Here is a tiny trained network, its code and every weight. The questions are about switching its units off for an input and a target symbol, where a switched-off unit gives its printed mean instead of its output.

import numpy as np


def w(rows, s, z=0):
    codes = np.array(rows[::2]) - 128.0
    scale = np.full(codes.shape[1], s)
    scale[-1] = z or s
    return codes * scale


def norm(h):
    return h / np.sqrt((h * h).mean(-1, keepdims=True) + 1e-5)


def f(y):
    return y / 2 * (1 + np.tanh(0.7978845608 * (y + 0.044715 * y**3)))


def softmax(a):
    e = np.exp(a - a.max(-1, keepdims=True))
    return e / e.sum(-1, keepdims=True)


def log_softmax(a):
    a = a - a.max(-1, keepdims=True)
    return a - np.log(np.exp(a).sum(-1, keepdims=True))


def net(x, mask):
    ids = ['αβγδεζηθλπσφψω'.index(c) for c in x.split()]
    T = len(ids)
    res = E[ids] + P[:T]
    u = 0
    for l in range(2):
        q, k, v = (norm(res) @ M[l].T for M in (Q, K, V))
        z = softmax(np.where(np.tri(T) > 0, q @ k.T / 4**0.5, -1e9)) @ v
        res = res + np.where(mask[u], z, O[l][:, -1]) @ O[l][:, :-1]
        u += 1
        y = f(norm(res) @ A[l][:, :-1].T + A[l][:, -1])
        res = res + np.where(mask[u : u + 16], y, B[l][:, -1]) @ B[l][:, :-1]
        u += 16
    return log_softmax(norm(res)[-1] @ U[:, :-1].T + U[:, -1])


Q, K, V, O, A, B = {}, {}, {}, {}, {}, {}
E = w([
[109,163,2,106,210],'α',
[74,182,128,85,103],'β',
[54,197,140,144,42],'γ',
[82,175,146,63,107],'δ',
[121,172,159,10,103],'ε',
[24,155,187,167,56],'ζ',
[76,214,223,99,182],'η',
[177,152,52,34,126],'θ',
[142,147,147,12,80],'λ',
[95,142,117,122,11],'π',
[129,30,58,81,121],'σ',
[59,23,165,152,138],'φ',
[119,74,177,42,104],'ψ',
[123,75,204,66,204],'ω',
],0.015)
P = w([
[2,132,78,18,124],'0',
[24,124,90,37,119],'1',
[45,117,97,60,114],'2',
[68,126,111,78,109],'3',
[91,124,118,86,107],'4',
[109,122,125,105,102],'5',
[125,120,136,122,98],'6',
[143,121,141,131,94],'7',
[165,120,149,143,85],'8',
[179,120,155,163,81],'9',
[202,120,159,178,73],'10',
[217,113,175,184,74],'11',
[240,119,183,192,64],'12',
],0.0079)
Q[0] = w([
[90,129,110,140,107],'0.h1',
[159,154,96,107,89],'0.h1',
[112,56,151,81,5],'0.h1',
[149,88,43,168,211],'0.h1',
],0.023)
K[0] = w([
[134,114,119,95,93],'0.h1',
[166,120,64,163,133],'0.h1',
[250,34,180,169,119],'0.h1',
[48,100,69,73,154],'0.h1',
],0.02)
V[0] = w([
[157,83,72,144,43],'0.h1',
[81,126,71,101,138],'0.h1',
[136,4,172,80,112],'0.h1',
[146,135,174,79,52],'0.h1',
],0.015)
O[0] = w([
[163,117,3,121,93,184],'0.h1',
[119,111,69,67,213,181],'0.h1',
[127,13,178,65,124,250],'0.h1',
[165,156,140,76,59,205],'0.h1',
],0.012)
A[0] = w([
[136,101,134,84,172,165],'0.n1',
[48,98,109,181,98,75],'0.n2',
[110,93,183,222,105,100],'0.n3',
[241,114,34,151,220,72],'0.n4',
[142,146,186,101,111,200],'0.n5',
[203,82,154,154,230,202],'0.n6',
[131,251,230,204,182,107],'0.n7',
[165,232,153,137,220,65],'0.n8',
[205,167,189,90,150,117],'0.n9',
[105,106,68,120,134,112],'0.n10',
[206,182,88,180,155,30],'0.n11',
[157,210,165,75,125,167],'0.n12',
[65,172,147,130,66,251],'0.n13',
[213,186,206,149,214,195],'0.n14',
[247,84,151,124,134,10],'0.n15',
[132,171,89,99,77,212],'0.n16',
],0.012,0.0023)
B[0] = w([
[106,187,115,148,119,228],'0.n1',
[148,86,90,140,162,115],'0.n2',
[116,148,95,130,109,134],'0.n3',
[197,169,161,158,150,204],'0.n4',
[76,169,133,120,119,195],'0.n5',
[110,122,116,224,98,155],'0.n6',
[5,215,164,138,121,161],'0.n7',
[141,134,47,97,150,151],'0.n8',
[108,135,97,181,119,158],'0.n9',
[129,175,117,128,107,203],'0.n10',
[151,137,98,159,108,122],'0.n11',
[105,177,120,152,117,198],'0.n12',
[135,171,108,92,142,202],'0.n13',
[41,92,80,147,77,144],'0.n14',
[112,170,99,171,127,181],'0.n15',
[85,149,166,103,133,253],'0.n16',
],0.024,0.0055)
Q[1] = w([
[86,43,69,147,146],'1.h1',
[188,136,249,251,245],'1.h1',
[60,188,114,183,84],'1.h1',
[136,109,165,73,78],'1.h1',
],0.018)
K[1] = w([
[227,14,157,105,137],'1.h1',
[8,188,78,90,235],'1.h1',
[182,130,28,168,43],'1.h1',
[103,102,126,220,77],'1.h1',
],0.018)
V[1] = w([
[133,95,67,151,156],'1.h1',
[157,37,109,127,81],'1.h1',
[50,92,27,214,37],'1.h1',
[9,147,203,165,191],'1.h1',
],0.013)
O[1] = w([
[87,132,151,142,168,123],'1.h1',
[60,67,102,77,184,177],'1.h1',
[25,130,40,87,113,152],'1.h1',
[92,89,93,162,7,1],'1.h1',
],0.013,0.0074)
A[1] = w([
[204,72,15,141,79,147],'1.n1',
[66,184,164,199,134,114],'1.n2',
[109,125,235,57,115,122],'1.n3',
[187,91,22,78,214,113],'1.n4',
[120,17,117,114,171,122],'1.n5',
[227,123,60,183,150,158],'1.n6',
[196,75,170,230,189,220],'1.n7',
[133,241,63,240,167,130],'1.n8',
[141,102,126,168,10,112],'1.n9',
[56,117,121,184,76,130],'1.n10',
[178,18,174,61,46,60],'1.n11',
[188,24,144,231,161,4],'1.n12',
[188,181,183,167,118,33],'1.n13',
[92,144,10,162,114,117],'1.n14',
[123,128,68,56,152,149],'1.n15',
[202,102,92,32,86,125],'1.n16',
],0.014,0.0046)
B[1] = w([
[47,130,222,117,238,165],'1.n1',
[140,127,192,150,197,166],'1.n2',
[145,40,116,143,128,218],'1.n3',
[27,40,234,102,122,254],'1.n4',
[163,255,92,74,134,207],'1.n5',
[7,96,131,83,127,161],'1.n6',
[77,89,21,131,110,135],'1.n7',
[165,2,108,233,105,196],'1.n8',
[50,115,218,116,165,168],'1.n9',
[115,196,106,165,137,161],'1.n10',
[216,55,107,131,27,176],'1.n11',
[59,191,48,143,34,122],'1.n12',
[97,98,212,131,147,154],'1.n13',
[185,142,60,130,114,158],'1.n14',
[152,87,137,218,130,254],'1.n15',
[130,197,99,109,227,233],'1.n16',
],0.02,0.0087)
U = w([
[116,39,97,233,155,94],'α',
[168,127,88,162,144,163],'β',
[169,154,98,164,115,220],'γ',
[156,131,142,164,129,184],'δ',
[128,153,160,119,97,97],'ε',
[140,141,190,158,118,146],'ζ',
[32,202,106,195,137,88],'η',
[244,130,200,153,180,103],'θ',
[150,181,195,24,75,39],'λ',
[184,210,72,71,175,153],'π',
[93,73,150,66,214,140],'σ',
[68,109,17,94,86,109],'φ',
[229,53,117,77,102,172],'ψ',
[63,47,168,112,19,2],'ω',
],0.011,0.0042)

Each question gives the input, a string of symbols that net reads in full, and the target symbol t.
The units are the heads (4 rows each of Q, K, V and O) and the neurons (one row each of A and B). Each row of codes is followed by its name. A weight is (code - 128) times the scale printed after its matrix; where a second scale follows, it is the last column's (O, A, B and U).
mask holds one flag per unit, layer by layer, with each layer's heads first. A switched-off unit (its flag False) gives its mean, the last column of its rows in O or B, instead of its output. The means were averaged over made-up inputs and are rounded, as every weight is.
A unit's drop is (log p(t) with every unit on - log p(t) with that unit switched off) / (log p(t) with every unit on - log p(t) with every unit switched off).
The circuit of an input: a set's keep is (log p(t) with only the set's units on - log p(t) with every unit switched off) / (log p(t) with every unit on - log p(t) with every unit switched off). Starting from the 12 units with the biggest drops (on a tie, the unit counted first), units are removed one at a time, each time the one whose removal leaves the highest keep (on an exact tie, the one counted first), for as long as the keep stays at least 0.8.
circuit, biggest first: the units of the circuit, biggest drop first
most important unit: the unit with the biggest drop
k most important neurons: the k neurons with the biggest drops, biggest first
k most important neurons of layer l: the k neurons of layer l with the biggest drops, biggest first
input γ ω σ γ, target ω: circuit, biggest first -> (1.h1 0.n15)
input α β δ γ ω ψ γ, target ω: circuit, biggest first -> (0.h1 1.h1)
input σ η σ σ θ ζ ω γ δ, target ω: circuit, biggest first -> (1.h1)
input θ λ ψ β π λ, target π: circuit, biggest first -> (1.n4 0.h1)
input β β λ π φ φ γ ω θ ψ ζ, target ψ: circuit, biggest first -> (0.h1 1.n11)
input γ γ ε ω γ α θ, target α: circuit, biggest first -> (0.h1 1.n8)
input π η λ ζ, target λ: 3 most important neurons -> (0.n16 0.n13 1.n4)
input β σ η λ θ λ α, target α: 2 most important neurons of layer 1 -> (1.n8 1.n6)
input λ σ γ λ η δ σ ζ ε β λ α γ, target λ: circuit, biggest first -> (0.h1 1.n15)
input β ω σ σ φ γ η ε, target η: 3 most important neurons of layer 0 -> (0.n12 0.n9 0.n13)
input β σ ψ ζ π σ ω θ ψ σ ε, target ψ: circuit, biggest first -> (0.h1 1.n11)
input σ η ω β λ, target ω: circuit, biggest first -> (1.h1 0.n4)
input φ π λ α ε φ γ, target φ: 2 most important neurons -> (0.n6 0.n4)
input σ φ ε σ γ ψ α η θ φ, target φ: 2 most important neurons -> (1.n5 0.n6)
input θ ψ π, target ψ: most important unit -> 1.n11
input η λ α σ π ε ω ψ ψ ε θ π, target π: 3 most important neurons -> (0.n16 1.n16 1.n4)
input π φ φ σ ω ζ γ π ζ η θ, target η: 2 most important neurons of layer 0 -> (0.n4 0.n14)
input σ ε ω ζ σ α π δ, target π: 2 most important neurons -> (0.n16 1.n4)
input φ σ ω ω ε θ θ η, target η: 2 most important neurons -> (0.n7 0.n14)
input σ σ θ ψ γ λ β ψ π π, target ψ: 2 most important neurons of layer 0 -> (0.n16 0.n1)
input ζ λ η σ ζ σ ω π ζ γ ω φ ψ, target ω: 2 most important neurons -> (0.n6 1.n9)
input ω θ ε γ θ ω σ ζ η γ θ ζ, target θ: 2 most important neurons of layer 0 -> (0.n13 0.n4)
input ψ σ θ θ γ, target θ: most important unit -> 1.h1
input π σ λ η σ π β λ γ β, target λ: 2 most important neurons of layer 0 -> (0.n16 0.n1)
input γ φ ω π, target ω: 2 most important neurons -> (0.n6 1.n9)
input θ β ζ θ β ε σ λ η π ω θ, target η: 2 most important neurons -> (0.n4 1.n4)
